Below are the code and all the weights of a small trained network. Each question names an input and a target symbol and asks about switching units off, where a switched-off unit gives its printed mean instead of its output.

import numpy as np


def w(rows, s, z=0):
    codes = np.array(rows[::2]) - 128.0
    scale = np.full(codes.shape[1], s)
    scale[-1] = z or s
    return codes * scale


def norm(h):
    return h / np.sqrt((h * h).mean(-1, keepdims=True) + 1e-5)


def f(y):
    return y / 2 * (1 + np.tanh(0.7978845608 * (y + 0.044715 * y**3)))


def softmax(a):
    e = np.exp(a - a.max(-1, keepdims=True))
    return e / e.sum(-1, keepdims=True)


def log_softmax(a):
    a = a - a.max(-1, keepdims=True)
    return a - np.log(np.exp(a).sum(-1, keepdims=True))


def net(x, mask):
    ids = ['ΞΠΦΨαβελμστω'.index(c) for c in x.split()]
    T = len(ids)
    res = E[ids] + P[:T]
    u = 0
    for l in range(2):
        q, k, v = (norm(res) @ M[l].T for M in (Q, K, V))
        z = softmax(np.where(np.tri(T) > 0, q @ k.T / 4**0.5, -1e9)) @ v
        res = res + np.where(mask[u], z, O[l][:, -1]) @ O[l][:, :-1]
        u += 1
        y = f(norm(res) @ A[l][:, :-1].T + A[l][:, -1])
        res = res + np.where(mask[u : u + 4], y, B[l][:, -1]) @ B[l][:, :-1]
        u += 4
    return log_softmax(norm(res)[-1] @ U[:, :-1].T + U[:, -1])


Q, K, V, O, A, B = {}, {}, {}, {}, {}, {}
E = w([
[248,119,139,179,148,103,111],'Ξ',
[154,114,126,89,103,149,182],'Π',
[222,159,142,156,66,64,103],'Φ',
[186,168,148,105,115,118,162],'Ψ',
[159,63,161,117,20,22,165],'α',
[75,165,86,199,72,39,120],'β',
[159,59,120,146,150,90,97],'ε',
[159,101,211,86,101,141,216],'λ',
[113,213,76,144,182,35,108],'μ',
[29,120,26,165,83,153,246],'σ',
[9,220,167,188,234,91,216],'τ',
[71,102,178,231,121,199,192],'ω',
],0.013)
P = w([
[217,66,130,172,90,22,131],'0',
[250,197,177,170,47,159,156],'1',
[83,110,138,130,108,73,124],'2',
[186,7,82,125,170,59,241],'3',
[243,183,139,121,106,172,122],'4',
[71,116,120,134,134,99,116],'5',
[167,12,73,104,179,88,191],'6',
[211,180,125,102,113,184,68],'7',
[66,117,108,135,151,115,105],'8',
[166,24,76,92,182,97,171],'9',
[194,252,43,114,150,236,2],'10',
[73,113,111,134,142,114,108],'11',
],0.015)
Q[0] = w([
[157,184,144,133,69,111,71],'L0H1',
[147,68,155,239,147,159,142],'L0H1',
[133,166,120,83,9,147,179],'L0H1',
[51,209,231,141,51,165,41],'L0H1',
],0.011)
K[0] = w([
[183,159,119,172,86,86,91],'L0H1',
[154,79,169,254,130,164,73],'L0H1',
[98,160,163,40,37,142,166],'L0H1',
[168,92,176,135,73,9,199],'L0H1',
],0.0088)
V[0] = w([
[124,115,2,159,106,80,131],'L0H1',
[129,63,110,140,55,129,89],'L0H1',
[90,123,160,118,214,87,103],'L0H1',
[112,90,157,185,135,201,138],'L0H1',
],0.0091)
O[0] = w([
[118,151,23,61,20,151,83,253],'L0H1',
[187,55,55,176,115,204,43,143],'L0H1',
[85,3,254,103,52,52,78,52],'L0H1',
[113,67,143,221,225,183,187,40],'L0H1',
],0.0061,0.003)
A[0] = w([
[141,191,149,173,90,172,61,253],'L0N1',
[127,201,206,72,90,154,93,62],'L0N2',
[204,178,168,194,61,131,33,194],'L0N3',
[215,252,159,150,87,249,151,113],'L0N4',
],0.012,0.0035)
B[0] = w([
[227,161,217,125,56,179,195,202],'L0N1',
[17,183,160,76,218,217,113,153],'L0N2',
[79,129,96,156,207,119,161,233],'L0N3',
[177,250,118,103,177,163,212,245],'L0N4',
],0.014,0.011)
Q[1] = w([
[131,3,107,41,42,166,147],'L1H1',
[135,124,110,113,115,178,255],'L1H1',
[56,192,144,119,96,68,229],'L1H1',
[214,57,82,100,196,119,155],'L1H1',
],0.0082)
K[1] = w([
[107,88,136,80,87,183,139],'L1H1',
[148,120,116,106,163,162,249],'L1H1',
[100,189,147,88,121,122,192],'L1H1',
[34,73,122,151,138,126,144],'L1H1',
],0.012)
V[1] = w([
[1,128,142,192,66,171,108],'L1H1',
[111,236,51,192,147,85,78],'L1H1',
[187,111,113,166,117,144,63],'L1H1',
[245,158,165,159,183,216,27],'L1H1',
],0.008)
O[1] = w([
[135,129,93,117,160,130,217,2],'L1H1',
[56,92,164,92,71,177,172,190],'L1H1',
[11,123,122,157,173,148,70,58],'L1H1',
[55,179,108,171,98,66,129,100],'L1H1',
],0.011,0.0059)
A[1] = w([
[105,215,139,46,81,98,95,73],'L1N1',
[124,215,131,141,238,166,70,2],'L1N2',
[140,96,235,85,170,92,136,7],'L1N3',
[174,182,20,112,122,251,141,52],'L1N4',
],0.012,0.0079)
B[1] = w([
[208,107,140,174,194,134,130,191],'L1N1',
[150,117,135,101,43,248,39,172],'L1N2',
[41,99,182,101,88,132,188,144],'L1N3',
[131,199,209,66,176,253,136,254],'L1N4',
],0.014,0.0068)
U = w([
[152,245,147,139,116,117,227,66],'Ξ',
[124,126,101,74,124,235,119,137],'Π',
[151,209,118,179,65,100,69,195],'Φ',
[61,153,184,76,177,119,31,172],'Ψ',
[81,98,229,79,102,90,207,46],'α',
[134,82,193,201,61,180,82,133],'β',
[57,188,146,165,174,38,104,155],'ε',
[222,126,250,166,166,78,57,48],'λ',
[139,178,93,2,72,17,78,171],'μ',
[101,75,126,206,224,158,227,3],'σ',
[54,146,34,109,84,130,159,163],'τ',
[71,91,92,122,170,151,42,209],'ω',
],0.0086,0.0054)

Each question gives the input, a string of symbols that net reads in full, and the target symbol t.
The units are the heads (4 rows each of Q, K, V and O) and the neurons (one row each of A and B). Each row of codes is followed by its name. A weight is (code - 128) times the scale printed after its matrix; where a second scale follows, it is the last column's (O, A, B and U).
mask holds one flag per unit, layer by layer, with each layer's heads first. A switched-off unit (its flag False) gives its mean, the last column of its rows in O or B, instead of its output. The means were averaged over made-up inputs and are rounded, as every weight is.
A unit's drop is (log p(t) with every unit on - log p(t) with that unit switched off) / (log p(t) with every unit on - log p(t) with every unit switched off).
The circuit of an input: a set's keep is (log p(t) with only the set's units on - log p(t) with every unit switched off) / (log p(t) with every unit on - log p(t) with every unit switched off). Starting from all 10 units, units are removed one at a time, each time the one whose removal leaves the highest keep (on an exact tie, the one counted first), for as long as the keep stays at least 0.8.
circuit, biggest first: the units of the circuit, biggest drop first
unit that matters most: the unit with the biggest drop
k most important neurons: the k neurons with the biggest drops, biggest first
top k neurons in layer l: the k neurons of layer l with the biggest drops, biggest first
input λ Ξ μ σ λ ε ω μ β β, target μ: unit that matters most	L0N4
input λ Ξ ω Ψ μ β λ μ Ψ λ, target μ: top 3 neurons in layer 0	[L0N3 L0N4 L0N1]
input α Ξ ω μ Φ λ τ ε Ξ, target σ: circuit, biggest first	[L0N4 L0N3 L1N4]
input Φ μ Φ λ λ τ Φ Φ α ε Φ Ξ, target σ: circuit, biggest first	[L0N3 L0N4 L1N4]
input τ Φ Ψ ε Φ ω μ σ ω β, target σ: circuit, biggest first	[L0H1 L0N4]
input ε λ τ Φ, target α: circuit, biggest first	[L0H1 L0N4]
input Ψ β σ, target τ: circuit, biggest first	[L0N4 L0N1 L1N4]
input ω τ Π μ β ω λ, target σ: 2 most important neurons	[L0N1 L0N4]
input ω ω Π β ω μ λ, target σ: 2 most important neurons	[L0N4 L0N1]
input β τ ε α μ ε Π, target μ: top 2 neurons in layer 1	[L1N4 L1N1]
input λ Φ Ψ, target Ψ: 4 most important neurons	[L0N2 L0N4 L0N1 L1N4]
input σ σ Π Φ, target Π: 3 most important neurons	[L1N4 L0N1 L0N4]
input μ λ Φ Φ ε λ Φ, target λ: circuit, biggest first	[L0N4 L1H1]
input μ Φ ε ε λ ε, target ω: circuit, biggest first	[L0N4 L0N1]
input Ψ Φ α α ω λ, target α: top neuron in layer 1	[L1N3]
input μ σ μ λ ω μ λ β Ψ, target Ψ: circuit, biggest first	[L0H1 L0N4 L0N1]
input λ Φ ε τ Ξ α σ Ξ ω Φ, target σ: circuit, biggest first	[L0H1 L0N1]
input τ Ξ σ Φ τ Ψ μ τ μ ε, target α: circuit, biggest first	[L0H1 L1N3]
input μ μ α μ α μ Π λ β ω, target σ: 3 most important neurons	[L0N4 L0N1 L1N2]
input μ μ ω τ, target σ: 3 most important neurons	[L0N1 L0N4 L1N4]
input τ Ξ λ α α μ β, target μ: unit that matters most	L0H1
input ε Π μ Φ, target μ: top 2 neurons in layer 1	[L1N4 L1N1]
input λ μ β μ Φ λ ε τ ω σ, target σ: 4 most important neurons	[L0N4 L0N1 L1N4 L1N2]
